Below is a small trained network, with its code and all its weights. Each question gives an input and a target symbol and asks what happens when units are switched off, that is, made to give their printed mean instead of their output.

import numpy as np


def w(rows, s, z=0):
    codes = np.array(rows[::2]) - 128.0
    scale = np.full(codes.shape[1], s)
    scale[-1] = z or s
    return codes * scale


def norm(h):
    return h / np.sqrt((h * h).mean(-1, keepdims=True) + 1e-5)


def f(y):
    return np.maximum(y, 0)


def softmax(a):
    e = np.exp(a - a.max(-1, keepdims=True))
    return e / e.sum(-1, keepdims=True)


def log_softmax(a):
    a = a - a.max(-1, keepdims=True)
    return a - np.log(np.exp(a).sum(-1, keepdims=True))


def net(x, mask):
    ids = ['γδηθλπφψω'.index(c) for c in x.split()]
    T = len(ids)
    res = E[ids] + P[:T]
    r = norm(res)
    for j in range(3):
        rows = slice(2 * j, 2 * j + 2)
        q, k, v = (r @ M[0][rows].T for M in (Q, K, V))
        z = softmax(np.where(np.tri(T) > 0, q @ k.T / 2**0.5, -1e9)) @ v
        o = O[0][rows]
        res = res + np.where(mask[j], z, o[:, -1]) @ o[:, :-1]
    y = f(norm(res) @ A[0][:, :-1].T + A[0][:, -1])
    res = res + np.where(mask[3:7], y, B[0][:, -1]) @ B[0][:, :-1]
    return log_softmax(norm(res)[-1] @ U[:, :-1].T + U[:, -1])


Q, K, V, O, A, B = {}, {}, {}, {}, {}, {}
E = w([
[126,193,105,102,138,114,167,72,97,118,163,128],'γ',
[173,141,212,154,112,117,110,99,68,113,121,143],'δ',
[97,115,132,103,169,177,251,119,164,94,93,139],'η',
[94,188,102,172,193,108,87,123,70,142,94,108],'θ',
[154,131,118,106,88,129,187,120,101,177,146,124],'λ',
[71,171,73,125,67,161,161,168,140,118,128,156],'π',
[155,105,146,164,133,167,90,98,142,151,177,109],'φ',
[117,101,61,70,135,94,107,112,115,107,90,195],'ψ',
[105,120,91,139,87,80,168,13,106,177,87,126],'ω',
],0.028)
P = w([
[108,96,166,8,152,130,51,139,150,85,100,39],'0',
[149,71,101,176,35,190,117,88,94,127,117,113],'1',
[120,112,95,126,127,136,144,125,93,224,176,167],'2',
[199,73,74,159,80,178,109,90,141,160,103,134],'3',
[174,91,104,141,142,163,101,127,100,191,144,172],'4',
[190,99,104,137,95,207,88,132,162,184,123,196],'5',
[179,102,122,146,194,187,82,150,109,195,139,198],'6',
[160,63,116,172,131,171,94,141,75,118,171,178],'7',
],0.011)
Q[0] = w([
[149,111,181,63,156,98,162,123,203,96,157,67],'h1',
[248,142,166,93,143,170,118,121,79,138,215,99],'h1',
[58,131,130,157,139,103,152,139,181,134,73,85],'h2',
[225,100,214,3,138,101,139,115,139,84,213,62],'h2',
[183,159,167,97,101,155,107,148,116,92,187,87],'h3',
[61,172,132,142,119,85,110,196,184,120,119,104],'h3',
],0.024)
K[0] = w([
[132,160,165,167,94,155,162,112,141,151,173,72],'h1',
[108,172,196,62,126,89,115,167,130,114,90,4],'h1',
[141,146,114,182,162,155,167,115,149,133,117,151],'h2',
[92,205,152,119,45,62,140,139,74,117,125,34],'h2',
[130,170,141,44,135,110,167,135,113,56,128,94],'h3',
[144,127,101,161,126,178,175,136,63,134,154,168],'h3',
],0.024)
V[0] = w([
[177,100,174,116,74,148,177,194,96,221,70,134],'h1',
[134,120,89,125,158,227,128,96,136,193,217,40],'h1',
[145,68,157,122,168,84,228,136,136,24,122,181],'h2',
[182,173,89,145,91,22,121,235,38,118,71,124],'h2',
[157,254,72,109,69,60,106,107,121,113,231,119],'h3',
[143,72,89,137,76,51,23,197,123,195,106,125],'h3',
],0.021)
O[0] = w([
[90,54,78,73,132,118,69,146,73,84,198,168,115],'h1',
[241,192,133,73,134,144,181,170,164,65,137,1,254],'h1',
[231,115,166,77,62,209,139,113,255,97,68,149,19],'h2',
[116,122,204,74,251,45,22,144,189,152,159,23,10],'h2',
[48,111,75,130,97,177,102,10,120,104,97,11,172],'h3',
[145,103,94,147,245,246,191,160,177,110,202,100,114],'h3',
],0.0095,0.0099)
A[0] = w([
[99,85,113,98,137,110,108,64,120,126,118,124,99],'n1',
[64,60,93,81,144,95,73,107,167,100,63,190,59],'n2',
[60,136,108,55,82,128,90,187,145,59,134,80,134],'n3',
[214,157,122,113,103,179,202,183,199,2,94,127,3],'n4',
],0.035,0.0047)
B[0] = w([
[138,69,82,108,138,89,162,142,184,110,121,165,212],'n1',
[140,109,170,59,185,185,62,47,41,76,129,113,217],'n2',
[166,115,163,139,89,158,113,195,145,125,246,100,215],'n3',
[254,98,90,114,150,151,131,227,155,161,32,92,250],'n4',
],0.023,0.024)
U = w([
[131,162,112,149,39,109,132,45,113,148,113,50,199],'γ',
[87,72,121,57,132,180,99,97,30,152,91,112,142],'δ',
[133,158,146,134,81,56,103,146,85,179,120,189,219],'η',
[81,173,120,192,197,91,147,126,100,153,127,43,214],'θ',
[123,117,129,132,78,152,130,174,111,116,225,93,112],'λ',
[127,74,50,160,157,50,190,91,154,112,135,144,6],'π',
[181,131,77,137,126,159,137,203,90,135,45,99,146],'φ',
[111,147,167,186,151,181,171,113,182,171,140,189,152],'ψ',
[98,128,65,225,79,180,158,118,1,169,133,146,79],'ω',
],0.0067,0.0013)

Each question gives the input, a string of symbols that net reads in full, and the target symbol t.
The units are the heads (2 rows each of Q, K, V and O) and the neurons (one row each of A and B). Each row of codes is followed by its name. A weight is (code - 128) times the scale printed after its matrix; where a second scale follows, it is the last column's (O, A, B and U).
mask holds one flag per unit, heads first, then neurons. A switched-off unit (its flag False) gives its mean, the last column of its rows in O or B, instead of its output. The means were averaged over made-up inputs and are rounded, as every weight is.
A unit's drop is (log p(t) with every unit on - log p(t) with that unit switched off) / (log p(t) with every unit on - log p(t) with every unit switched off).
The circuit of an input: a set's keep is (log p(t) with only the set's units on - log p(t) with every unit switched off) / (log p(t) with every unit on - log p(t) with every unit switched off). Starting from all 7 units, units are removed one at a time, each time the one whose removal leaves the highest keep (on an exact tie, the one counted first), for as long as the keep stays at least 0.8.
circuit, biggest first: the units of the circuit, biggest drop first
most important unit: the unit with the biggest drop
top k neurons: the k neurons with the biggest drops, biggest first
which heads matter: for each layer, one digit per head in row order, 1 if its drop is at least 0.15 and else 0, layers parted by /
drop of u: that unit's drop, to one decimal
input η π λ φ π φ λ φ, target η: most important unit => h3
input φ λ ω φ γ π, target ω: circuit, biggest first => h2, n4
input π θ δ π ω θ, target θ: circuit, biggest first => h2, n4
input γ λ ψ ψ λ ω λ λ, target γ: which heads matter => 101
input λ π δ θ ω, target π: circuit, biggest first => n4, n2, n3
input λ θ η λ ψ λ ω π, target δ: circuit, biggest first => h1, n2
input θ π η π ψ δ, target θ: which heads matter => 010
input ω λ φ γ, target ω: top 3 neurons => n4, n1, n2
input λ π θ γ ω γ ω, target π: which heads matter => 100
input φ λ λ π γ λ λ ω, target ω: top 2 neurons => n4, n1
input ψ ω π, target δ: circuit, biggest first => h1, n2, h2
input λ λ π δ, target λ: top 2 neurons => n3, n4
input ω π λ λ η λ λ δ, target ω: which heads matter => 100
input η φ ω λ φ π λ γ, target η: circuit, biggest first => h3
input η γ λ λ, target η: which heads matter => 001
input λ φ λ, target λ: top 2 neurons => n3, n4
input ω γ ψ φ γ φ δ, target ω: which heads matter => 000
input δ λ θ φ δ, target δ: which heads matter => 100
input η π λ γ λ φ λ, target η: drop of h3 => 0.7
input π ω λ ψ λ, target π: drop of h1 => 0.1
input δ λ λ φ λ λ, target δ: drop of h1 => 1.6
input π η γ, target π: top neuron => n1
